Below are the code and all the weights of a small trained network. Each question names an input and a class and asks about switching units off, where a switched-off unit gives its printed mean instead of its output.

import numpy as np


def w(rows, s, z=0):
    codes = np.array(rows[::2]) - 128.0
    scale = np.full(codes.shape[1], s)
    scale[-1] = z or s
    return codes * scale


def norm(h):
    return h / np.sqrt((h * h).mean(-1, keepdims=True) + 1e-5)


def f(y):
    return y / 2 * (1 + np.tanh(0.7978845608 * (y + 0.044715 * y**3)))


def log_softmax(a):
    a = a - a.max(-1, keepdims=True)
    return a - np.log(np.exp(a).sum(-1, keepdims=True))


def net(x, mask):
    res = np.array(x, float).reshape(1, 6) / 4 @ E
    u = 0
    for l in range(4):
        y = f(norm(res) @ A[l][:, :-1].T + A[l][:, -1])
        res = res + np.where(mask[u : u + 6], y, B[l][:, -1]) @ B[l][:, :-1]
        u += 6
    return log_softmax(norm(res)[-1] @ U[:, :-1].T + U[:, -1])


A, B = {}, {}
E = w([
[128,129,129,130,128,130],'x0',
[1,160,57,61,77,87],'x1',
[128,130,132,128,127,128],'x2',
[207,218,14,120,132,66],'x3',
[206,62,159,69,135,63],'x4',
[128,131,130,128,129,128],'x5',
],0.0049)
A[0] = w([
[141,237,75,145,158,154,207],'L0N1',
[93,101,126,120,88,100,129],'L0N2',
[129,105,74,133,176,133,152],'L0N3',
[93,126,175,148,115,254,110],'L0N4',
[45,196,174,99,137,124,4],'L0N5',
[221,187,183,162,194,122,153],'L0N6',
],0.0068,0.0025)
B[0] = w([
[199,22,97,209,2,168,242],'L0N1',
[72,88,119,54,168,198,152],'L0N2',
[113,130,159,187,119,168,141],'L0N3',
[116,90,151,140,238,189,214],'L0N4',
[80,95,60,109,124,83,148],'L0N5',
[65,160,146,195,157,51,254],'L0N6',
],0.0061,0.0039)
A[1] = w([
[41,67,150,85,109,126,3],'L1N1',
[189,2,81,20,28,125,165],'L1N2',
[234,135,203,134,135,115,109],'L1N3',
[176,193,40,105,35,37,185],'L1N4',
[94,184,177,209,214,120,35],'L1N5',
[117,23,178,36,105,122,81],'L1N6',
],0.0058,0.002)
B[1] = w([
[87,97,72,113,127,14,170],'L1N1',
[82,163,134,57,217,191,243],'L1N2',
[54,90,116,126,69,93,196],'L1N3',
[176,229,156,138,255,133,252],'L1N4',
[112,79,61,52,111,238,172],'L1N5',
[16,198,158,77,29,110,198],'L1N6',
],0.0055,0.0038)
A[2] = w([
[223,188,149,153,135,101,196],'L2N1',
[46,112,114,79,137,114,113],'L2N2',
[127,197,161,83,66,177,2],'L2N3',
[136,103,207,82,100,99,150],'L2N4',
[116,102,133,126,203,172,182],'L2N5',
[70,70,254,89,90,84,100],'L2N6',
],0.0064,0.002)
B[2] = w([
[21,49,102,165,158,57,230],'L2N1',
[179,9,121,211,72,139,218],'L2N2',
[22,59,129,126,109,112,106],'L2N3',
[194,253,102,144,95,60,168],'L2N4',
[167,123,158,153,98,206,202],'L2N5',
[196,130,83,119,64,132,254],'L2N6',
],0.0066,0.0034)
A[3] = w([
[104,27,136,140,82,159,65],'L3N1',
[129,252,36,98,193,193,4],'L3N2',
[145,163,58,206,165,117,27],'L3N3',
[210,109,206,165,109,166,199],'L3N4',
[144,102,141,67,255,41,214],'L3N5',
[159,69,169,59,88,74,88],'L3N6',
],0.0085,0.0012)
B[3] = w([
[73,156,92,126,254,89,253],'L3N1',
[175,181,90,62,78,224,223],'L3N2',
[108,118,94,88,43,110,243],'L3N3',
[196,146,171,94,35,97,235],'L3N4',
[96,215,254,153,221,124,241],'L3N5',
[151,129,168,74,116,99,201],'L3N6',
],0.0076,0.0039)
U = w([
[162,73,195,177,152,228,176],'0',
[169,95,79,248,55,93,62],'1',
[218,105,181,104,45,66,167],'2',
[131,176,177,191,191,30,165],'3',
[60,53,78,148,182,140,201],'4',
[148,174,61,103,70,189,224],'5',
[80,92,151,21,102,63,40],'6',
[143,240,151,95,200,165,3],'7',
],0.016,0.0018)

Each question gives the input, the list of numbers given to net, and the class t.
The units are the neurons (one row each of A and B). Each row of codes is followed by its name. A weight is (code - 128) times the scale printed after its matrix; where a second scale follows, it is the last column's (A, B and U).
mask holds one flag per neuron, layer by layer. A switched-off neuron (its flag False) gives its mean, the last column of its row in B, instead of its output. The means were averaged over made-up inputs and are rounded, as every weight is.
A unit's drop is (log p(t) with every unit on - log p(t) with that unit switched off) / (log p(t) with every unit on - log p(t) with every unit switched off).
The circuit of an input: a set's keep is (log p(t) with only the set's units on - log p(t) with every unit switched off) / (log p(t) with every unit on - log p(t) with every unit switched off). Starting from the 12 units with the biggest drops (on a tie, the unit counted first), units are removed one at a time, each time the one whose removal leaves the highest keep (on an exact tie, the one counted first), for as long as the keep stays at least 0.8.
units of the circuit, in order: the units of the circuit, biggest drop first
most important unit: the unit with the biggest drop
top k neurons: the k neurons with the biggest drops, biggest first
top k neurons in layer l: the k neurons of layer l with the biggest drops, biggest first
drop of u: that unit's drop, to one decimal
input [-1,-1,0,-7,6,-7], class 2: most important unit -> L2N4
input [-4,-1,-8,-7,8,-4], class 2: top 3 neurons -> L2N4; L2N6; L2N1
input [-3,0,3,0,-1,4], class 0: top 2 neurons -> L2N1; L0N6
input [2,7,5,3,1,-3], class 7: top 2 neurons -> L1N4; L3N5
input [7,4,3,1,8,1], class 7: units of the circuit, in order -> L1N2; L3N5
input [-6,2,4,-6,-2,3], class 4: units of the circuit, in order -> L3N1; L3N5
input [-6,1,-8,6,4,2], class 7: top 3 neurons -> L1N4; L1N2; L3N2
input [-6,1,-3,8,3,0], class 7: top 2 neurons in layer 1 -> L1N4; L1N2
input [2,5,7,-8,-1,-4], class 4: units of the circuit, in order -> L3N1; L2N2
input [-4,4,6,-8,-1,-7], class 4: top 3 neurons -> L0N4; L3N1; L2N2
input [5,8,7,6,3,7], class 7: top 2 neurons -> L1N4; L3N5
input [7,2,-3,8,3,4], class 7: units of the circuit, in order -> L3N5; L1N4; L3N2
input [0,-1,0,8,-4,6], class 1: top 2 neurons -> L0N1; L2N1
input [0,-2,-5,1,2,-3], class 3: most important unit -> L0N4
input [6,1,1,2,4,-5], class 7: top 2 neurons in layer 0 -> L0N6; L0N4
input [6,-2,8,-3,1,1], class 2: top 2 neurons in layer 1 -> L1N2; L1N4
input [3,-8,2,1,6,-4], class 3: top 2 neurons in layer 3 -> L3N5; L3N2
input [-6,0,-6,2,-4,0], class 1: top 2 neurons in layer 0 -> L0N1; L0N2
input [6,2,-7,0,-1,5], class 4: top 2 neurons -> L0N2; L2N2
input [1,-4,1,6,-4,6], class 1: units of the circuit, in order -> L0N1
input [-8,4,1,-8,-2,8], class 4: top 2 neurons -> L0N4; L3N1
input [7,8,4,-7,-3,-4], class 4: drop of L3N3 -> 0.1
input [-1,-3,8,5,-2,0], class 1: drop of L0N1 -> 0.8
input [-2,-3,4,-3,2,-1], class 2: drop of L3N4 -> 0.3
